Below are the code and all the weights of a small trained network. Each question names an input and a class and asks about switching units off, where a switched-off unit gives its printed mean instead of its output.

import numpy as np


def w(rows, s, z=0):
    codes = np.array(rows[::2]) - 128.0
    scale = np.full(codes.shape[1], s)
    scale[-1] = z or s
    return codes * scale


def norm(h):
    return h / np.sqrt((h * h).mean(-1, keepdims=True) + 1e-5)


def f(y):
    return y / 2 * (1 + np.tanh(0.7978845608 * (y + 0.044715 * y**3)))


def log_softmax(a):
    a = a - a.max(-1, keepdims=True)
    return a - np.log(np.exp(a).sum(-1, keepdims=True))


def net(x, mask):
    res = np.array(x, float).reshape(1, 2) / 4 @ E
    u = 0
    for l in range(2):
        y = f(norm(res) @ A[l][:, :-1].T + A[l][:, -1])
        res = res + np.where(mask[u : u + 10], y, B[l][:, -1]) @ B[l][:, :-1]
        u += 10
    return log_softmax(norm(res)[-1] @ U[:, :-1].T + U[:, -1])


A, B = {}, {}
E = w([
[93,20,116,207,48,93,72,130,119,151],'x0',
[5,98,47,129,98,192,206,66,107,78],'x1',
],0.0028)
A[0] = w([
[99,192,138,12,169,70,125,69,47,147,175],'L0N0',
[187,215,105,2,184,136,136,57,147,101,50],'L0N1',
[188,180,79,127,129,134,117,77,89,102,61],'L0N2',
[186,139,220,188,85,97,39,238,193,196,102],'L0N3',
[86,139,2,145,136,114,157,72,129,53,26],'L0N4',
[149,125,123,76,112,124,127,100,125,163,2],'L0N5',
[115,125,57,110,229,168,155,206,118,82,49],'L0N6',
[182,150,165,97,181,74,106,189,131,107,1],'L0N7',
[170,157,235,116,195,76,77,149,184,215,7],'L0N8',
[64,28,83,235,118,121,156,24,76,90,130],'L0N9',
],0.0023,0.0012)
B[0] = w([
[159,101,117,174,116,145,180,190,244,90,165],'L0N0',
[143,140,135,133,134,189,190,125,204,175,189],'L0N1',
[103,88,149,193,145,144,133,251,142,73,122],'L0N2',
[136,123,54,45,158,110,106,52,144,88,251],'L0N3',
[215,132,100,124,82,104,42,138,56,67,142],'L0N4',
[100,93,140,183,143,96,121,126,94,159,107],'L0N5',
[139,96,150,156,126,122,84,161,183,122,130],'L0N6',
[120,69,76,187,104,155,98,88,130,14,153],'L0N7',
[121,113,40,108,43,132,78,99,56,100,199],'L0N8',
[194,170,100,46,174,100,104,102,133,119,191],'L0N9',
],0.0027,0.0029)
A[1] = w([
[74,57,139,255,87,116,106,140,127,193,10],'L1N0',
[159,142,88,131,118,138,126,118,158,101,58],'L1N1',
[37,115,106,156,102,156,175,92,80,106,46],'L1N2',
[151,171,129,103,167,134,149,159,108,95,136],'L1N3',
[184,113,163,164,119,106,45,165,128,178,89],'L1N4',
[120,70,79,137,91,94,83,110,119,101,138],'L1N5',
[78,118,109,188,51,185,167,153,167,111,83],'L1N6',
[222,115,172,139,132,123,116,179,129,160,156],'L1N7',
[104,118,81,59,146,153,138,52,140,130,185],'L1N8',
[124,88,127,220,78,132,109,155,101,178,42],'L1N9',
],0.0051,0.0011)
B[1] = w([
[158,216,237,161,246,230,216,245,211,182,164],'L1N0',
[109,176,172,114,117,88,126,127,75,173,160],'L1N1',
[254,165,42,30,163,71,51,62,133,20,172],'L1N2',
[78,52,159,200,147,140,161,174,115,186,182],'L1N3',
[164,160,46,82,140,128,124,71,80,33,206],'L1N4',
[88,164,192,164,166,185,243,192,152,163,255],'L1N5',
[164,113,143,118,94,13,11,95,24,160,144],'L1N6',
[7,64,65,146,75,105,137,54,68,84,185],'L1N7',
[121,69,172,206,96,82,71,156,124,172,226],'L1N8',
[71,162,152,88,135,193,198,130,174,150,140],'L1N9',
],0.0031,0.0039)
U = w([
[189,138,14,65,134,76,44,50,90,19,184],'0',
[139,162,175,146,226,222,255,194,222,139,194],'1',
[74,57,185,213,27,57,96,151,100,224,180],'2',
[79,165,164,54,27,199,57,129,158,153,5],'3',
[72,162,174,90,37,164,72,105,181,127,2],'4',
],0.0084,0.0039)

Each question gives the input, the list of numbers given to net, and the class t.
The units are the neurons (one row each of A and B). Each row of codes is followed by its name. A weight is (code - 128) times the scale printed after its matrix; where a second scale follows, it is the last column's (A, B and U).
mask holds one flag per neuron, layer by layer. A switched-off neuron (its flag False) gives its mean, the last column of its row in B, instead of its output. The means were averaged over made-up inputs and are rounded, as every weight is.
A unit's drop is (log p(t) with every unit on - log p(t) with that unit switched off) / (log p(t) with every unit on - log p(t) with every unit switched off).
The circuit of an input: a set's keep is (log p(t) with only the set's units on - log p(t) with every unit switched off) / (log p(t) with every unit on - log p(t) with every unit switched off). Starting from the 12 units with the biggest drops (on a tie, the unit counted first), units are removed one at a time, each time the one whose removal leaves the highest keep (on an exact tie, the one counted first), for as long as the keep stays at least 0.8.
units of the circuit, in order: the units of the circuit, biggest drop first
k most important neurons: the k neurons with the biggest drops, biggest first
drop of u: that unit's drop, to one decimal
input [-2,3], class 2: most important neuron : (L1N4)
input [0,-2], class 2: 3 most important neurons : (L0N3 L1N8 L1N0)
input [0,-1], class 2: 2 most important neurons : (L1N8 L1N4)
input [-1,-2], class 2: 2 most important neurons : (L1N8 L1N0)
input [1,1], class 2: 2 most important neurons : (L0N9 L1N2)
input [2,3], class 2: 2 most important neurons : (L0N9 L1N8)
input [4,1], class 1: 2 most important neurons : (L0N3 L1N5)
input [-4,-4], class 0: 4 most important neurons : (L1N5 L1N0 L1N7 L0N8)
input [6,-4], class 1: 2 most important neurons : (L1N0 L1N5)
input [-2,-3], class 2: 2 most important neurons : (L1N2 L1N4)
input [6,6], class 0: 4 most important neurons : (L1N2 L0N9 L1N6 L1N3)
input [7,-7], class 0: 3 most important neurons : (L1N4 L0N3 L1N7)
input [3,4], class 0: 2 most important neurons : (L1N2 L0N9)
input [5,-8], class 0: units of the circuit, in order : (L1N4)
input [8,6], class 1: 3 most important neurons : (L1N0 L1N5 L0N3)
input [-2,1], class 2: drop of L1N6 : 0.3
input [-5,-7], class 0: drop of L1N5 : 0.1
input [0,-3], class 2: drop of L1N2 : 1.4
input [2,-6], class 0: drop of L1N4 : 0.0
input [7,-4], class 1: units of the circuit, in order : (L1N0)
